Below are the code and all the weights of a small trained network. Each question names an input and a target symbol and asks about switching units off, where a switched-off unit gives its printed mean instead of its output.

import numpy as np


def w(rows, s, z=0):
    codes = np.array(rows[::2]) - 128.0
    scale = np.full(codes.shape[1], s)
    scale[-1] = z or s
    return codes * scale


def f(y):
    return y / 2 * (1 + np.tanh(0.7978845608 * (y + 0.044715 * y**3)))


def softmax(a):
    e = np.exp(a - a.max(-1, keepdims=True))
    return e / e.sum(-1, keepdims=True)


def log_softmax(a):
    a = a - a.max(-1, keepdims=True)
    return a - np.log(np.exp(a).sum(-1, keepdims=True))


def net(x, mask):
    ids = ['ΛΞΨαγδεζηθμσφ'.index(c) for c in x.split()]
    T = len(ids)
    res = E[ids] + P[:T]
    u = 0
    for l in range(2):
        r = res
        for j in range(2):
            rows = slice(4 * j, 4 * j + 4)
            q, k, v = (r @ M[l][rows].T for M in (Q, K, V))
            z = softmax(np.where(np.tri(T) > 0, q @ k.T / 4**0.5, -1e9)) @ v
            o = O[l][rows]
            res = res + np.where(mask[u + j], z, o[:, -1]) @ o[:, :-1]
        u += 2
        y = f(res @ A[l][:, :-1].T + A[l][:, -1])
        res = res + np.where(mask[u : u + 12], y, B[l][:, -1]) @ B[l][:, :-1]
        u += 12
    return log_softmax(res[-1] @ U[:, :-1].T + U[:, -1])


Q, K, V, O, A, B = {}, {}, {}, {}, {}, {}
E = w([
[127,132,152,5,195,101,46],'Λ',
[72,213,175,199,107,125,176],'Ξ',
[67,135,168,149,106,32,60],'Ψ',
[177,20,76,207,91,136,57],'α',
[79,69,233,132,203,88,65],'γ',
[127,159,230,91,123,165,184],'δ',
[239,163,228,49,136,87,219],'ε',
[107,133,147,120,20,156,32],'ζ',
[83,143,111,71,39,185,85],'η',
[168,149,57,78,170,74,136],'θ',
[71,132,121,240,180,198,211],'μ',
[171,209,46,181,165,109,92],'σ',
[142,243,162,122,91,138,254],'φ',
],0.019)
P = w([
[11,98,107,197,158,120,233],'0',
[81,97,126,157,104,136,181],'1',
[121,88,136,132,89,132,148],'2',
[142,77,150,123,85,138,114],'3',
[165,69,148,110,89,145,82],'4',
[183,65,162,104,90,143,58],'5',
[187,77,160,91,114,146,28],'6',
[194,76,163,83,118,141,14],'7',
[188,74,168,70,128,134,2],'8',
[177,60,194,75,120,92,16],'9',
],0.005)
Q[0] = w([
[254,182,38,112,156,189,117],'0.h0',
[220,163,146,51,41,78,138],'0.h0',
[118,116,99,89,68,162,63],'0.h0',
[91,192,70,63,74,140,11],'0.h0',
[97,158,99,181,114,107,167],'0.h1',
[113,131,107,152,54,138,87],'0.h1',
[114,235,198,81,62,98,136],'0.h1',
[143,131,82,117,96,98,73],'0.h1',
],0.0084)
K[0] = w([
[136,170,75,125,144,144,186],'0.h0',
[196,131,132,56,95,104,129],'0.h0',
[203,90,78,114,102,173,74],'0.h0',
[172,120,26,98,194,97,67],'0.h0',
[123,222,120,162,103,160,122],'0.h1',
[150,135,135,142,149,115,87],'0.h1',
[182,212,169,130,116,137,104],'0.h1',
[149,102,11,93,131,81,134],'0.h1',
],0.011)
V[0] = w([
[89,161,154,211,94,55,75],'0.h0',
[41,224,182,103,137,115,86],'0.h0',
[169,147,141,183,204,113,144],'0.h0',
[87,101,127,46,3,80,94],'0.h0',
[157,142,84,55,158,48,117],'0.h1',
[119,85,155,126,165,164,125],'0.h1',
[132,52,92,69,134,130,127],'0.h1',
[117,127,99,180,121,147,174],'0.h1',
],0.0063)
O[0] = w([
[71,99,153,164,161,49,50,149],'0.h0',
[216,92,146,134,114,184,161,251],'0.h0',
[237,58,93,115,64,130,106,137],'0.h0',
[129,165,66,147,101,254,85,171],'0.h0',
[107,128,135,109,44,158,141,120],'0.h1',
[167,129,135,117,225,105,127,143],'0.h1',
[145,142,72,34,116,86,116,69],'0.h1',
[77,116,144,64,165,150,105,60],'0.h1',
],0.0062,0.0017)
A[0] = w([
[183,173,110,125,109,45,66,157],'0.n0',
[83,135,170,127,112,109,192,111],'0.n1',
[81,231,76,180,122,145,204,133],'0.n2',
[134,208,89,181,115,101,106,40],'0.n3',
[132,111,137,40,163,147,165,98],'0.n4',
[134,151,134,65,79,128,139,115],'0.n5',
[114,96,248,48,156,73,131,119],'0.n6',
[100,132,107,101,197,114,139,98],'0.n7',
[111,120,120,85,70,94,67,157],'0.n8',
[119,87,18,112,130,57,166,194],'0.n9',
[108,92,175,99,222,95,54,164],'0.n10',
[125,137,176,135,142,25,91,4],'0.n11',
],0.011,0.0039)
B[0] = w([
[81,114,52,140,173,174,199,219],'0.n0',
[102,108,121,45,169,153,104,182],'0.n1',
[196,106,183,96,184,154,84,184],'0.n2',
[187,132,126,158,74,95,128,147],'0.n3',
[53,165,96,170,87,179,135,187],'0.n4',
[96,144,102,115,140,97,168,201],'0.n5',
[138,145,77,162,66,195,71,254],'0.n6',
[108,76,112,117,103,137,115,138],'0.n7',
[64,182,97,189,113,52,198,238],'0.n8',
[137,108,169,160,254,156,54,188],'0.n9',
[173,156,93,59,47,101,212,226],'0.n10',
[109,150,172,119,108,127,93,165],'0.n11',
],0.0078,0.0079)
Q[1] = w([
[173,140,135,113,106,174,136],'1.h0',
[90,172,110,221,159,231,166],'1.h0',
[79,66,168,103,148,77,195],'1.h0',
[41,254,111,160,110,111,110],'1.h0',
[134,107,184,182,129,136,97],'1.h1',
[89,100,119,165,148,99,156],'1.h1',
[76,158,126,161,109,53,156],'1.h1',
[29,179,105,231,86,119,131],'1.h1',
],0.0093)
K[1] = w([
[132,169,162,88,82,133,164],'1.h0',
[160,121,140,148,142,175,139],'1.h0',
[78,85,105,112,144,96,200],'1.h0',
[110,215,2,124,164,95,106],'1.h0',
[126,115,174,132,96,133,85],'1.h1',
[110,77,73,203,194,89,132],'1.h1',
[118,90,4,111,179,58,134],'1.h1',
[164,151,7,148,98,140,92],'1.h1',
],0.0097)
V[1] = w([
[111,165,180,115,3,107,213],'1.h0',
[121,174,106,149,132,141,129],'1.h0',
[84,133,75,60,116,199,128],'1.h0',
[70,125,171,101,40,65,162],'1.h0',
[108,89,166,123,135,133,178],'1.h1',
[102,113,161,154,95,132,129],'1.h1',
[5,120,169,70,119,50,176],'1.h1',
[132,104,170,208,126,96,195],'1.h1',
],0.006)
O[1] = w([
[94,111,85,134,242,168,63,134],'1.h0',
[136,95,188,84,86,143,171,183],'1.h0',
[159,152,202,209,84,162,159,255],'1.h0',
[175,201,47,126,101,122,98,70],'1.h0',
[112,201,115,140,82,37,173,105],'1.h1',
[92,187,139,191,120,46,57,100],'1.h1',
[254,174,73,183,164,107,70,59],'1.h1',
[86,133,29,81,132,134,73,71],'1.h1',
],0.0062,0.0051)
A[1] = w([
[192,148,156,120,144,143,191,88],'1.n0',
[122,71,109,185,131,126,84,148],'1.n1',
[117,86,106,99,213,122,95,3],'1.n2',
[137,117,108,103,107,181,129,134],'1.n3',
[94,125,143,94,79,131,90,119],'1.n4',
[90,65,170,110,120,165,124,139],'1.n5',
[174,106,110,138,78,89,118,223],'1.n6',
[178,124,121,113,119,146,157,64],'1.n7',
[131,146,66,106,112,162,159,60],'1.n8',
[145,182,211,102,183,167,70,83],'1.n9',
[157,122,132,104,203,160,124,91],'1.n10',
[9,112,162,103,110,141,118,66],'1.n11',
],0.012,0.0049)
B[1] = w([
[126,175,84,139,143,98,59,213],'1.n0',
[200,188,221,127,168,120,138,157],'1.n1',
[231,121,203,220,111,234,67,143],'1.n2',
[114,147,106,147,135,127,199,210],'1.n3',
[185,89,77,147,113,143,153,200],'1.n4',
[163,151,69,142,176,162,94,236],'1.n5',
[155,121,118,88,162,144,208,181],'1.n6',
[116,162,98,191,116,13,66,151],'1.n7',
[121,71,254,187,129,100,115,193],'1.n8',
[45,89,129,39,138,120,128,249],'1.n9',
[222,112,193,143,98,74,95,172],'1.n10',
[184,73,107,104,148,117,41,254],'1.n11',
],0.0077,0.0078)
U = w([
[92,208,226,172,99,115,144,171],'Λ',
[35,124,63,103,229,58,248,205],'Ξ',
[139,196,83,134,163,82,95,102],'Ψ',
[49,128,114,154,128,56,82,161],'α',
[254,178,133,88,101,137,122,2],'γ',
[136,141,147,128,131,99,102,40],'δ',
[219,94,174,193,214,110,112,175],'ε',
[174,144,194,178,97,108,5,39],'ζ',
[101,157,91,101,162,183,118,142],'η',
[101,85,200,102,82,81,170,86],'θ',
[150,199,183,69,135,75,123,136],'μ',
[135,85,124,136,120,89,71,96],'σ',
[59,83,254,151,119,80,76,88],'φ',
],0.0079,0.0035)

Each question gives the input, a string of symbols that net reads in full, and the target symbol t.
The units are the heads (4 rows each of Q, K, V and O) and the neurons (one row each of A and B). Each row of codes is followed by its name. A weight is (code - 128) times the scale printed after its matrix; where a second scale follows, it is the last column's (O, A, B and U).
mask holds one flag per unit, layer by layer, with each layer's heads first. A switched-off unit (its flag False) gives its mean, the last column of its rows in O or B, instead of its output. The means were averaged over made-up inputs and are rounded, as every weight is.
A unit's drop is (log p(t) with every unit on - log p(t) with that unit switched off) / (log p(t) with every unit on - log p(t) with every unit switched off).
The circuit of an input: a set's keep is (log p(t) with only the set's units on - log p(t) with every unit switched off) / (log p(t) with every unit on - log p(t) with every unit switched off). Starting from the 12 units with the biggest drops (on a tie, the unit counted first), units are removed one at a time, each time the one whose removal leaves the highest keep (on an exact tie, the one counted first), for as long as the keep stays at least 0.8.
circuit, biggest first: the units of the circuit, biggest drop first
most important unit: the unit with the biggest drop
k most important neurons: the k neurons with the biggest drops, biggest first
top k neurons in layer l: the k neurons of layer l with the biggest drops, biggest first
which heads matter: for each layer, one digit per head in row order, 1 if its drop is at least 0.15 and else 0, layers parted by /
input γ α γ μ ζ δ μ σ η Ψ, target σ: top 2 neurons in layer 0 -> (0.n0, 0.n11)
input σ Ξ ζ η, target σ: which heads matter -> 00 / 01
input φ α γ η, target α: most important unit -> 0.n8
input θ Ξ θ α θ Λ ε α δ ζ, target α: 4 most important neurons -> (0.n8, 0.n6, 1.n11, 0.n10)
input α μ ζ θ θ Ψ, target θ: circuit, biggest first -> (0.n9, 1.h0, 0.n10)
input Ψ Ψ σ σ, target Ξ: circuit, biggest first -> (0.h0, 0.n0)
input Ψ Λ δ θ, target ε: 2 most important neurons -> (0.n9, 0.n6)
input ζ η μ σ δ ζ γ θ ζ, target θ: which heads matter -> 01 / 10
input δ η δ σ θ θ η, target θ: top 3 neurons in layer 0 -> (0.n8, 0.n9, 0.n5)
input Ψ σ η δ θ μ, target ε: 2 most important neurons -> (1.n2, 1.n9)
input σ δ γ η, target σ: top 3 neurons in layer 0 -> (0.n0, 0.n10, 0.n3)
input Λ μ ζ δ σ ζ, target σ: 4 most important neurons -> (1.n11, 0.n0, 0.n8, 0.n3)
input Ψ δ δ δ α γ ζ, target α: which heads matter -> 10 / 00
input θ δ Λ Λ η Ξ α Ψ, target α: most important unit -> 0.h0
input δ δ φ ζ θ σ Ψ ε, target Λ: which heads matter -> 00 / 00
input γ ε γ σ, target ε: 3 most important neurons -> (0.n8, 0.n10, 0.n4)
input θ φ θ μ α η γ θ, target Ξ: top 2 neurons in layer 0 -> (0.n2, 0.n0)
input ε θ Ψ μ ζ α δ Λ δ η, target Λ: 4 most important neurons -> (0.n6, 0.n9, 0.n8, 0.n10)
input θ θ Ξ θ δ θ γ μ γ ζ, target θ: top 2 neurons in layer 0 -> (0.n9, 0.n8)
input θ Ψ φ δ γ, target γ: top 2 neurons in layer 0 -> (0.n10, 0.n6)
input φ φ σ θ Ψ σ Ξ Ξ ζ, target σ: top 2 neurons in layer 1 -> (1.n11, 1.n4)
input δ φ θ μ η δ Ξ, target φ: most important unit -> 1.n9
input δ σ δ μ Ξ, target φ: 2 most important neurons -> (1.n9, 0.n2)
input δ γ ε ζ δ σ Ξ α ζ α, target Ξ: 3 most important neurons -> (0.n8, 0.n10, 0.n0)
input θ γ θ σ θ σ Ψ, target σ: top 3 neurons in layer 1 -> (1.n11, 1.n4, 1.n5)
input μ μ σ γ θ φ ε Λ ζ, target Λ: top 2 neurons in layer 0 -> (0.n8, 0.n6)
input δ η σ γ ζ Λ μ Λ, target Λ: 2 most important neurons -> (1.n8, 0.n4)
